Here is a tiny trained network, its code and every weight. The questions are about switching its units off for an input and a class, where a switched-off unit gives its printed mean instead of its output.

import numpy as np


def w(rows, s, z=0):
    codes = np.array(rows[::2]) - 128.0
    scale = np.full(codes.shape[1], s)
    scale[-1] = z or s
    return codes * scale


def f(y):
    return np.maximum(y, 0)


def log_softmax(a):
    a = a - a.max(-1, keepdims=True)
    return a - np.log(np.exp(a).sum(-1, keepdims=True))


def net(x, mask):
    res = np.array(x, float).reshape(1, 4) / 4 @ E
    y = f(res @ A[0][:, :-1].T + A[0][:, -1])
    res = res + np.where(mask, y, B[0][:, -1]) @ B[0][:, :-1]
    return log_softmax(res[-1] @ U[:, :-1].T + U[:, -1])


A, B = {}, {}
E = w([
[122,128,136,120,105,148],'x0',
[135,3,143,125,115,206],'x1',
[115,73,121,119,110,163],'x2',
[151,132,108,93,49,191],'x3',
],0.012)
A[0] = w([
[77,209,104,151,98,127,104],'neuron 1',
[189,92,47,80,1,76,3],'neuron 2',
[169,101,182,161,138,203,207],'neuron 3',
[154,107,108,53,110,135,65],'neuron 4',
[93,112,163,143,162,87,128],'neuron 5',
[37,34,172,111,105,161,110],'neuron 6',
[108,139,149,123,157,145,17],'neuron 7',
[166,114,150,131,158,190,67],'neuron 8',
],0.0091,0.0012)
B[0] = w([
[178,190,213,188,235,204,211],'neuron 1',
[51,22,61,193,146,199,204],'neuron 2',
[114,124,187,92,171,81,219],'neuron 3',
[83,119,23,188,172,171,172],'neuron 4',
[229,102,35,188,67,10,181],'neuron 5',
[3,40,211,89,162,197,254],'neuron 6',
[87,123,178,111,38,146,135],'neuron 7',
[237,136,212,54,156,204,181],'neuron 8',
],0.0061,0.0078)
U = w([
[108,116,172,100,181,191,112],'0',
[34,111,105,82,148,149,182],'1',
[98,48,88,255,84,167,2],'2',
],0.0079,0.00096)

Each question gives the input, the list of numbers given to net, and the class t.
The units are the neurons (one row each of A and B). Each row of codes is followed by its name. A weight is (code - 128) times the scale printed after its matrix; where a second scale follows, it is the last column's (A, B and U).
mask holds one flag per neuron, in row order. A switched-off neuron (its flag False) gives its mean, the last column of its row in B, instead of its output. The means were averaged over made-up inputs and are rounded, as every weight is.
A unit's drop is (log p(t) with every unit on - log p(t) with that unit switched off) / (log p(t) with every unit on - log p(t) with every unit switched off).
The circuit of an input: a set's keep is (log p(t) with only the set's units on - log p(t) with every unit switched off) / (log p(t) with every unit on - log p(t) with every unit switched off). Starting from all 8 units, units are removed one at a time, each time the one whose removal leaves the highest keep (on an exact tie, the one counted first), for as long as the keep stays at least 0.8.
units of the circuit, in order: the units of the circuit, biggest drop first
most important unit: the unit with the biggest drop
top k neurons: the k neurons with the biggest drops, biggest first
drop of u: that unit's drop, to one decimal
input [6,-5,5,7], class 2: units of the circuit, in order -> [neuron 2; neuron 6]
input [2,-3,-2,8], class 2: most important unit -> neuron 2
input [7,-5,2,6], class 2: top 4 neurons -> [neuron 2; neuron 6; neuron 3; neuron 8]
input [5,2,-4,-7], class 2: top 2 neurons -> [neuron 5; neuron 6]
input [0,8,8,-8], class 0: units of the circuit, in order -> [neuron 8; neuron 6]
input [1,-4,-4,7], class 2: top 2 neurons -> [neuron 2; neuron 6]
input [0,-6,1,7], class 2: top 2 neurons -> [neuron 2; neuron 6]
input [7,7,7,1], class 0: top 4 neurons -> [neuron 8; neuron 6; neuron 3; neuron 5]
input [5,-2,-2,-6], class 2: top 4 neurons -> [neuron 5; neuron 6; neuron 3; neuron 8]
input [7,-2,-4,8], class 2: drop of neuron 2 -> 0.5
input [7,-5,0,8], class 2: drop of neuron 2 -> 0.6
input [0,-4,0,8], class 2: drop of neuron 8 -> 0.1
input [3,-4,2,8], class 2: drop of neuron 3 -> 0.1
input [7,-2,3,8], class 2: units of the circuit, in order -> [neuron 2]
